Below are the code and all the weights of a small trained network. Each question names an input and a class and asks about switching units off, where a switched-off unit gives its printed mean instead of its output.

import numpy as np


def w(rows, s, z=0):
    codes = np.array(rows[::2]) - 128.0
    scale = np.full(codes.shape[1], s)
    scale[-1] = z or s
    return codes * scale


def norm(h):
    return h / np.sqrt((h * h).mean(-1, keepdims=True) + 1e-5)


def f(y):
    return np.maximum(y, 0)


def log_softmax(a):
    a = a - a.max(-1, keepdims=True)
    return a - np.log(np.exp(a).sum(-1, keepdims=True))


def net(x, mask):
    res = np.array(x, float).reshape(1, 3) / 4 @ E
    u = 0
    for l in range(2):
        y = f(norm(res) @ A[l][:, :-1].T + A[l][:, -1])
        res = res + np.where(mask[u : u + 10], y, B[l][:, -1]) @ B[l][:, :-1]
        u += 10
    return log_softmax(norm(res)[-1] @ U[:, :-1].T + U[:, -1])


A, B = {}, {}
E = w([
[103,254,146,128,79,125,155,167,221,68,116,124],'x0',
[3,198,137,126,117,65,168,190,23,117,103,185],'x1',
[229,195,172,166,153,39,124,85,35,145,138,127],'x2',
],0.0067)
A[0] = w([
[123,91,82,112,132,164,122,136,211,142,115,137,102],'L0N1',
[51,79,145,128,148,148,124,161,95,116,125,137,134],'L0N2',
[45,255,144,126,116,117,130,143,130,120,125,136,161],'L0N3',
[187,177,142,145,134,142,119,137,232,134,131,143,120],'L0N4',
[24,211,122,126,129,116,140,135,85,133,136,125,108],'L0N5',
[46,175,114,128,109,128,145,152,147,117,130,132,66],'L0N6',
[161,101,124,138,125,120,136,125,52,114,140,128,12],'L0N7',
[181,134,134,144,137,132,113,114,110,124,126,119,130],'L0N8',
[66,58,125,126,122,145,115,144,198,108,114,124,4],'L0N9',
[209,136,106,149,124,127,136,120,99,121,150,134,177],'L0N10',
],0.0099,0.0036)
B[0] = w([
[140,152,193,153,166,89,172,120,126,118,202,102,215],'L0N1',
[173,139,54,115,78,95,131,77,171,127,152,67,200],'L0N2',
[26,200,79,156,195,119,122,179,105,107,136,161,255],'L0N3',
[135,112,61,83,60,183,115,87,136,95,89,61,232],'L0N4',
[60,127,126,167,101,166,106,165,125,60,38,178,237],'L0N5',
[246,114,243,126,99,44,95,132,71,107,118,160,198],'L0N6',
[144,191,152,115,153,135,105,147,174,212,144,182,173],'L0N7',
[137,94,120,76,102,97,143,127,160,137,109,139,187],'L0N8',
[106,112,170,154,161,200,169,113,159,183,154,172,201],'L0N9',
[136,103,151,59,151,114,146,148,115,119,102,100,211],'L0N10',
],0.013,0.0095)
A[1] = w([
[72,160,70,172,117,228,119,79,187,89,99,69,109],'L1N1',
[116,89,254,248,167,224,182,109,169,170,234,128,6],'L1N2',
[54,207,52,171,97,166,176,119,127,193,157,115,183],'L1N3',
[125,61,28,194,52,136,42,98,122,139,164,154,21],'L1N4',
[192,115,134,96,116,181,146,74,176,205,102,108,156],'L1N5',
[201,142,191,22,169,177,85,178,123,242,48,109,32],'L1N6',
[91,86,198,107,210,51,159,162,100,37,170,90,55],'L1N7',
[81,154,51,219,224,162,37,199,44,115,139,147,28],'L1N8',
[122,44,97,103,117,31,140,151,128,194,87,209,133],'L1N9',
[157,64,202,77,183,198,85,109,152,166,98,138,30],'L1N10',
],0.0087,0.0017)
B[1] = w([
[152,130,157,161,190,74,116,139,97,194,176,152,209],'L1N1',
[52,81,88,1,99,158,141,92,160,212,169,160,244],'L1N2',
[128,116,98,181,157,143,170,148,124,70,146,125,185],'L1N3',
[209,63,89,112,146,160,175,109,102,142,114,96,146],'L1N4',
[56,114,172,122,74,126,118,175,85,75,61,225,255],'L1N5',
[151,118,184,221,139,143,81,87,145,171,160,78,238],'L1N6',
[187,126,84,165,109,147,101,113,126,115,122,94,172],'L1N7',
[85,103,187,90,39,159,133,160,128,95,66,193,239],'L1N8',
[165,142,124,172,187,90,97,111,168,169,172,119,192],'L1N9',
[99,241,46,123,160,97,154,157,128,149,133,145,206],'L1N10',
],0.012,0.0095)
U = w([
[206,104,162,45,28,111,100,99,149,71,40,6,139],'0',
[211,160,201,216,159,53,32,128,168,228,105,124,170],'1',
[49,189,121,188,94,112,123,250,103,26,33,238,178],'2',
[133,189,2,104,164,105,151,163,112,58,113,14,95],'3',
[161,184,144,186,160,124,174,160,122,56,255,98,72],'4',
[166,106,133,146,152,178,138,197,106,115,118,90,2],'5',
[222,36,4,239,154,105,195,153,110,125,141,166,81],'6',
[72,78,113,38,96,169,189,106,188,191,222,165,189],'7',
],0.0092,0.0049)

Each question gives the input, the list of numbers given to net, and the class t.
The units are the neurons (one row each of A and B). Each row of codes is followed by its name. A weight is (code - 128) times the scale printed after its matrix; where a second scale follows, it is the last column's (A, B and U).
mask holds one flag per neuron, layer by layer. A switched-off neuron (its flag False) gives its mean, the last column of its row in B, instead of its output. The means were averaged over made-up inputs and are rounded, as every weight is.
A unit's drop is (log p(t) with every unit on - log p(t) with that unit switched off) / (log p(t) with every unit on - log p(t) with every unit switched off).
The circuit of an input: a set's keep is (log p(t) with only the set's units on - log p(t) with every unit switched off) / (log p(t) with every unit on - log p(t) with every unit switched off). Starting from the 12 units with the biggest drops (on a tie, the unit counted first), units are removed one at a time, each time the one whose removal leaves the highest keep (on an exact tie, the one counted first), for as long as the keep stays at least 0.8.
circuit, biggest first: the units of the circuit, biggest drop first
top k neurons: the k neurons with the biggest drops, biggest first
k most important neurons of layer l: the k neurons of layer l with the biggest drops, biggest first
drop of u: that unit's drop, to one decimal
input [0,-5,5], class 0: top neuron	(L0N4)
input [4,-1,-2], class 4: 4 most important neurons of layer 0	(L0N4 L0N3 L0N1 L0N5)
input [-6,2,0], class 1: top 2 neurons	(L0N7 L0N3)
input [5,-2,0], class 4: circuit, biggest first	(L0N5 L1N5 L1N2)
input [7,-3,1], class 3: 2 most important neurons of layer 1	(L1N5 L1N6)
input [-2,-6,2], class 0: top 2 neurons	(L0N4 L0N9)
input [6,-2,8], class 3: top 3 neurons	(L0N6 L0N3 L1N5)
input [6,0,-6], class 7: top 3 neurons	(L0N9 L0N1 L1N2)
input [-3,-5,0], class 0: top 4 neurons	(L0N9 L1N1 L0N7 L0N1)
input [8,-3,1], class 3: 2 most important neurons of layer 0	(L0N4 L0N5)
input [3,1,-6], class 7: top 2 neurons	(L0N9 L1N2)
input [-1,3,-5], class 7: top 3 neurons	(L0N9 L1N2 L0N4)
input [6,-7,-2], class 7: top 2 neurons	(L0N3 L0N1)
input [-4,-5,3], class 1: circuit, biggest first	(L1N6)
input [-3,-5,4], class 1: drop of L1N6	0.4
input [-6,5,1], class 6: drop of L0N2	0.9
input [4,-7,8], class 0: drop of L1N6	0.0
